Here is a tiny trained network, its code and every weight. The questions are about switching its units off for an input and a class, where a switched-off unit gives its printed mean instead of its output.

import numpy as np


def w(rows, s, z=0):
    codes = np.array(rows[::2]) - 128.0
    scale = np.full(codes.shape[1], s)
    scale[-1] = z or s
    return codes * scale


def norm(h):
    return h / np.sqrt((h * h).mean(-1, keepdims=True) + 1e-5)


def f(y):
    return y / 2 * (1 + np.tanh(0.7978845608 * (y + 0.044715 * y**3)))


def log_softmax(a):
    a = a - a.max(-1, keepdims=True)
    return a - np.log(np.exp(a).sum(-1, keepdims=True))


def net(x, mask):
    res = np.array(x, float).reshape(1, 4) / 4 @ E
    u = 0
    for l in range(3):
        y = f(norm(res) @ A[l][:, :-1].T + A[l][:, -1])
        res = res + np.where(mask[u : u + 6], y, B[l][:, -1]) @ B[l][:, :-1]
        u += 6
    return log_softmax(norm(res)[-1] @ U[:, :-1].T + U[:, -1])


A, B = {}, {}
E = w([
[127,53,196,63,136,160,67,129],'x0',
[172,253,196,134,130,220,136,150],'x1',
[68,208,153,108,214,124,166,89],'x2',
[194,37,233,114,93,191,168,11],'x3',
],0.0076)
A[0] = w([
[75,100,55,187,127,83,196,67,114],'0.n1',
[22,163,194,70,240,158,75,99,64],'0.n2',
[109,17,86,157,48,59,2,137,76],'0.n3',
[109,163,170,133,111,53,26,78,20],'0.n4',
[127,172,94,210,195,227,97,101,4],'0.n5',
[50,164,172,89,164,191,47,105,1],'0.n6',
],0.0048,0.0034)
B[0] = w([
[179,112,132,178,233,87,55,101,197],'0.n1',
[113,179,157,73,120,96,57,120,199],'0.n2',
[178,58,133,115,236,114,164,254,254],'0.n3',
[75,117,105,155,135,158,100,140,88],'0.n4',
[90,127,36,121,70,136,100,143,114],'0.n5',
[113,104,69,106,174,101,65,143,129],'0.n6',
],0.0084,0.0029)
A[1] = w([
[108,254,49,157,143,108,120,183,4],'1.n1',
[89,220,126,187,135,39,162,159,37],'1.n2',
[157,254,132,140,166,94,172,144,151],'1.n3',
[159,222,122,148,118,135,144,216,131],'1.n4',
[131,66,211,109,95,239,132,67,184],'1.n5',
[71,6,31,80,17,78,124,140,81],'1.n6',
],0.0065,0.0024)
B[1] = w([
[154,182,206,138,38,227,229,95,220],'1.n1',
[205,163,105,181,82,158,78,73,188],'1.n2',
[110,202,89,130,80,82,73,129,218],'1.n3',
[67,148,112,144,80,83,194,144,201],'1.n4',
[91,34,161,148,118,124,155,111,254],'1.n5',
[187,162,67,150,255,115,167,232,164],'1.n6',
],0.0076,0.0054)
A[2] = w([
[99,152,178,112,144,135,112,57,108],'2.n1',
[99,161,47,215,149,90,67,73,16],'2.n2',
[122,255,108,162,115,201,163,168,2],'2.n3',
[172,40,76,57,196,86,137,137,79],'2.n4',
[167,34,208,146,99,205,163,75,82],'2.n5',
[34,151,162,12,161,139,66,99,13],'2.n6',
],0.0073,0.0032)
B[2] = w([
[125,86,114,68,140,126,77,164,161],'2.n1',
[129,62,115,158,153,143,124,19,154],'2.n2',
[97,206,101,99,24,167,119,146,222],'2.n3',
[185,206,156,174,106,152,144,229,215],'2.n4',
[135,50,95,52,16,224,190,97,254],'2.n5',
[83,135,254,107,199,129,66,112,163],'2.n6',
],0.0079,0.0062)
U = w([
[137,24,156,81,63,210,164,100,137],'0',
[74,138,196,56,207,125,58,128,69],'1',
[132,130,58,186,209,70,95,45,2],'2',
[174,73,96,165,208,85,143,252,212],'3',
[99,219,94,136,47,148,121,137,215],'4',
],0.013,0.0034)

Each question gives the input, the list of numbers given to net, and the class t.
The units are the neurons (one row each of A and B). Each row of codes is followed by its name. A weight is (code - 128) times the scale printed after its matrix; where a second scale follows, it is the last column's (A, B and U).
mask holds one flag per neuron, layer by layer. A switched-off neuron (its flag False) gives its mean, the last column of its row in B, instead of its output. The means were averaged over made-up inputs and are rounded, as every weight is.
A unit's drop is (log p(t) with every unit on - log p(t) with that unit switched off) / (log p(t) with every unit on - log p(t) with every unit switched off).
The circuit of an input: a set's keep is (log p(t) with only the set's units on - log p(t) with every unit switched off) / (log p(t) with every unit on - log p(t) with every unit switched off). Starting from the 12 units with the biggest drops (on a tie, the unit counted first), units are removed one at a time, each time the one whose removal leaves the highest keep (on an exact tie, the one counted first), for as long as the keep stays at least 0.8.
circuit, biggest first: the units of the circuit, biggest drop first
top k neurons: the k neurons with the biggest drops, biggest first
drop when u is switched off: that unit's drop, to one decimal
input [8,8,1,1], class 1: circuit, biggest first -> 2.n6; 1.n1
input [3,-5,8,-7], class 1: circuit, biggest first -> 2.n6; 0.n2
input [-8,-6,4,-5], class 2: top 4 neurons -> 0.n1; 2.n2; 2.n5; 2.n4
input [-4,-5,-7,6], class 3: circuit, biggest first -> 1.n6
input [-8,0,-6,1], class 2: circuit, biggest first -> 0.n1; 2.n5; 2.n4; 2.n2
input [2,0,5,-2], class 1: top 2 neurons -> 0.n2; 2.n6
input [-6,-2,5,5], class 2: circuit, biggest first -> 0.n1; 1.n1
input [0,-4,7,-4], class 2: circuit, biggest first -> 2.n2; 1.n2
input [1,-2,5,3], class 1: top 3 neurons -> 0.n2; 1.n1; 2.n6
input [-6,-6,1,4], class 3: top 2 neurons -> 2.n4; 1.n3
input [-3,-3,-4,4], class 3: drop when 1.n1 is switched off -> 0.2
input [1,-6,7,-5], class 2: drop when 2.n2 is switched off -> 0.3
input [3,-5,-1,3], class 3: drop when 1.n6 is switched off -> 0.1
input [-8,-7,5,2], class 2: drop when 2.n2 is switched off -> 0.0
input [-7,-5,8,-1], class 2: top neuron -> 0.n1
